Below are the code and all the weights of a small trained network. Each question names an input and a class and asks about switching units off, where a switched-off unit gives its printed mean instead of its output.

import numpy as np


def w(rows, s, z=0):
    codes = np.array(rows[::2]) - 128.0
    scale = np.full(codes.shape[1], s)
    scale[-1] = z or s
    return codes * scale


def f(y):
    return np.maximum(y, 0)


def log_softmax(a):
    a = a - a.max(-1, keepdims=True)
    return a - np.log(np.exp(a).sum(-1, keepdims=True))


def net(x, mask):
    res = np.array(x, float).reshape(1, 6) / 4 @ E
    y = f(res @ A[0][:, :-1].T + A[0][:, -1])
    res = res + np.where(mask, y, B[0][:, -1]) @ B[0][:, :-1]
    return log_softmax(res[-1] @ U[:, :-1].T + U[:, -1])


A, B = {}, {}
E = w([
[168,77,80,19,100,127,176,156,143,181],'x0',
[168,145,52,172,43,130,141,95,53,130],'x1',
[96,39,172,148,77,117,107,37,154,146],'x2',
[2,203,81,140,119,61,140,103,132,232],'x3',
[72,118,177,201,105,203,231,180,113,197],'x4',
[126,21,80,168,193,65,101,211,75,143],'x5',
],0.0082)
A[0] = w([
[99,177,96,127,113,108,113,119,150,186,57],'neuron 1',
[69,107,184,117,101,183,245,110,92,138,72],'neuron 2',
[159,78,119,195,79,120,122,41,154,157,75],'neuron 3',
[175,204,112,115,187,109,169,197,141,133,167],'neuron 4',
[125,112,174,185,88,146,216,156,109,186,46],'neuron 5',
[106,113,107,228,179,114,74,149,67,105,188],'neuron 6',
[81,224,148,63,117,183,143,44,130,93,124],'neuron 7',
[134,104,75,113,145,18,94,152,128,103,102],'neuron 8',
[255,77,180,137,140,217,137,149,97,65,122],'neuron 9',
[62,170,68,131,135,57,133,120,145,188,33],'neuron 10',
[177,123,125,209,161,155,203,195,121,178,34],'neuron 11',
[95,45,133,149,148,106,100,109,113,141,139],'neuron 12',
[67,166,76,139,108,75,120,103,108,196,47],'neuron 13',
[189,164,73,121,99,109,85,54,78,152,95],'neuron 14',
[93,118,148,179,93,175,164,156,111,173,45],'neuron 15',
[100,86,142,122,104,116,164,34,174,104,29],'neuron 16',
[166,131,35,183,26,124,138,121,90,162,210],'neuron 17',
[56,159,175,160,184,110,99,126,72,77,177],'neuron 18',
[140,167,155,109,58,165,184,81,182,78,122],'neuron 19',
[83,16,116,102,116,129,108,103,130,163,133],'neuron 20',
[113,159,109,85,132,96,94,85,156,76,62],'neuron 21',
[119,154,140,89,91,40,101,115,114,134,46],'neuron 22',
[69,190,76,126,102,52,168,95,128,183,45],'neuron 23',
[86,107,148,78,200,168,94,163,250,126,137],'neuron 24',
[167,149,156,84,131,48,63,96,128,74,2],'neuron 25',
[151,113,161,128,60,160,149,135,74,101,82],'neuron 26',
[152,89,126,32,119,125,142,131,118,225,189],'neuron 27',
[131,107,138,139,75,162,103,43,189,172,51],'neuron 28',
[158,137,113,63,129,79,69,56,134,142,43],'neuron 29',
[91,9,94,180,107,122,89,138,158,145,91],'neuron 30',
[163,73,80,59,108,82,226,167,193,159,173],'neuron 31',
[89,106,167,155,92,179,176,176,174,135,42],'neuron 32',
[129,181,136,84,115,201,104,63,155,153,13],'neuron 33',
[119,140,49,169,18,140,122,115,87,103,121],'neuron 34',
[60,139,184,66,175,88,115,145,209,149,118],'neuron 35',
[184,122,133,99,69,115,138,115,94,100,49],'neuron 36',
[176,217,74,128,164,144,151,143,55,144,169],'neuron 37',
[136,161,170,236,155,121,50,89,169,139,131],'neuron 38',
[129,164,162,142,69,163,128,69,188,110,129],'neuron 39',
],0.0097,0.0033)
B[0] = w([
[200,80,95,155,97,126,130,99,143,76,184],'neuron 1',
[150,215,170,98,180,95,150,93,139,115,198],'neuron 2',
[79,173,87,86,100,197,129,104,199,78,175],'neuron 3',
[90,185,55,70,85,175,118,137,192,41,208],'neuron 4',
[94,157,161,52,205,70,170,71,97,103,189],'neuron 5',
[162,157,111,107,58,159,117,208,64,226,211],'neuron 6',
[103,73,89,95,81,96,137,203,104,204,232],'neuron 7',
[91,151,163,63,188,67,214,165,116,181,205],'neuron 8',
[206,53,115,192,106,110,155,85,181,86,245],'neuron 9',
[254,118,72,172,130,80,104,137,158,38,214],'neuron 10',
[98,125,129,92,154,72,150,138,103,91,186],'neuron 11',
[100,134,45,107,130,163,143,214,133,93,181],'neuron 12',
[235,72,90,130,166,112,132,62,198,125,207],'neuron 13',
[97,163,154,127,178,173,174,114,101,165,192],'neuron 14',
[124,166,160,103,183,43,201,58,47,139,178],'neuron 15',
[69,189,98,102,133,155,150,124,174,38,170],'neuron 16',
[37,109,207,168,163,231,88,139,170,221,213],'neuron 17',
[104,158,169,156,22,134,87,163,105,140,201],'neuron 18',
[162,64,90,133,113,82,69,225,125,184,208],'neuron 19',
[95,133,50,105,75,167,71,145,149,94,186],'neuron 20',
[78,177,195,116,199,103,163,126,100,93,180],'neuron 21',
[107,125,184,175,169,74,176,70,84,83,168],'neuron 22',
[215,12,135,196,99,102,97,96,160,85,220],'neuron 23',
[65,99,132,199,179,186,75,100,189,202,225],'neuron 24',
[144,124,169,70,204,78,171,47,61,127,189],'neuron 25',
[183,99,122,184,174,102,145,120,139,164,166],'neuron 26',
[126,216,207,183,46,142,68,148,39,182,212],'neuron 27',
[139,117,60,41,114,159,134,153,192,65,180],'neuron 28',
[99,181,201,106,169,101,191,112,78,103,192],'neuron 29',
[122,150,67,62,112,83,168,181,149,102,187],'neuron 30',
[155,201,159,183,45,112,42,156,46,147,221],'neuron 31',
[119,136,196,111,210,117,164,109,118,73,180],'neuron 32',
[127,104,115,68,162,60,194,206,91,189,186],'neuron 33',
[74,85,182,156,186,198,125,133,166,166,194],'neuron 34',
[119,63,160,212,157,220,94,113,182,156,225],'neuron 35',
[181,119,152,169,152,166,132,92,124,101,166],'neuron 36',
[52,160,41,72,126,191,99,119,178,71,201],'neuron 37',
[135,150,193,168,38,119,118,108,80,142,196],'neuron 38',
[137,152,82,57,28,100,109,199,145,216,200],'neuron 39',
],0.0069,0.012)
U = w([
[102,163,161,86,211,35,192,86,81,100,5],'0',
[247,39,83,200,114,95,131,108,168,65,9],'1',
[99,98,38,84,106,76,132,233,109,177,239],'2',
[63,102,145,185,170,230,96,114,170,182,235],'3',
[56,206,2,63,77,174,118,143,200,14,92],'4',
[141,193,157,171,25,121,77,136,66,160,131],'5',
],0.0085,0.0026)

Each question gives the input, the list of numbers given to net, and the class t.
The units are the neurons (one row each of A and B). Each row of codes is followed by its name. A weight is (code - 128) times the scale printed after its matrix; where a second scale follows, it is the last column's (A, B and U).
mask holds one flag per neuron, in row order. A switched-off neuron (its flag False) gives its mean, the last column of its row in B, instead of its output. The means were averaged over made-up inputs and are rounded, as every weight is.
A unit's drop is (log p(t) with every unit on - log p(t) with that unit switched off) / (log p(t) with every unit on - log p(t) with every unit switched off).
The circuit of an input: a set's keep is (log p(t) with only the set's units on - log p(t) with every unit switched off) / (log p(t) with every unit on - log p(t) with every unit switched off). Starting from the 12 units with the biggest drops (on a tie, the unit counted first), units are removed one at a time, each time the one whose removal leaves the highest keep (on an exact tie, the one counted first), for as long as the keep stays at least 0.8.
circuit, biggest first: the units of the circuit, biggest drop first
k most important neurons: the k neurons with the biggest drops, biggest first
drop when u is switched off: that unit's drop, to one decimal
input [-7,0,2,0,6,6], class 5: circuit, biggest first	(neuron 6)
input [5,5,8,-1,0,6], class 4: circuit, biggest first	(neuron 3; neuron 20)
input [2,5,-6,-5,-5,-7], class 2: 2 most important neurons	(neuron 19; neuron 7)
input [-2,4,-3,1,6,6], class 0: circuit, biggest first	(neuron 5; neuron 15)
input [-5,4,4,-2,6,7], class 2: 2 most important neurons	(neuron 6; neuron 30)
input [3,2,8,-4,2,-8], class 2: 4 most important neurons	(neuron 19; neuron 33; neuron 7; neuron 39)
input [-3,7,3,-2,5,8], class 2: 3 most important neurons	(neuron 30; neuron 6; neuron 35)
input [0,6,7,-2,-3,6], class 4: 2 most important neurons	(neuron 3; neuron 30)
input [6,0,0,-3,6,3], class 0: circuit, biggest first	(neuron 5; neuron 2)
input [6,0,3,7,-6,-1], class 1: 3 most important neurons	(neuron 23; neuron 10; neuron 13)
input [-8,2,2,1,2,8], class 2: 3 most important neurons	(neuron 30; neuron 12; neuron 27)
input [-5,8,5,-4,-1,8], class 2: 2 most important neurons	(neuron 30; neuron 6)
input [6,-8,8,-2,-5,3], class 3: 4 most important neurons	(neuron 24; neuron 35; neuron 4; neuron 27)
input [-1,5,-7,-3,5,-5], class 4: circuit, biggest first	(neuron 37)
input [-3,-5,6,4,1,-6], class 2: 3 most important neurons	(neuron 7; neuron 39; neuron 33)
input [-7,-3,-7,-3,1,4], class 4: 4 most important neurons	(neuron 4; neuron 27; neuron 31; neuron 37)
input [6,6,-6,6,4,-3], class 1: 3 most important neurons	(neuron 23; neuron 10; neuron 13)
input [6,-3,3,5,-4,4], class 5: 2 most important neurons	(neuron 27; neuron 31)
input [3,-1,8,8,-3,2], class 1: 3 most important neurons	(neuron 23; neuron 13; neuron 10)
input [3,8,4,2,3,3], class 3: circuit, biggest first	(neuron 17)
input [7,-2,-5,-2,-5,1], class 5: circuit, biggest first	(neuron 31; neuron 27)
input [-6,-3,4,0,-4,-7], class 2: circuit, biggest first	(neuron 7; neuron 33)
input [0,-8,-3,7,-6,-2], class 3: drop when neuron 24 is switched off	2.1
input [-3,7,-7,5,4,4], class 3: drop when neuron 17 is switched off	2.2
input [-1,1,-2,4,-2,3], class 1: drop when neuron 7 is switched off	0.2
input [4,-7,6,-2,7,-8], class 2: drop when neuron 19 is switched off	0.7
input [7,4,8,6,8,6], class 0: circuit, biggest first	(neuron 5)
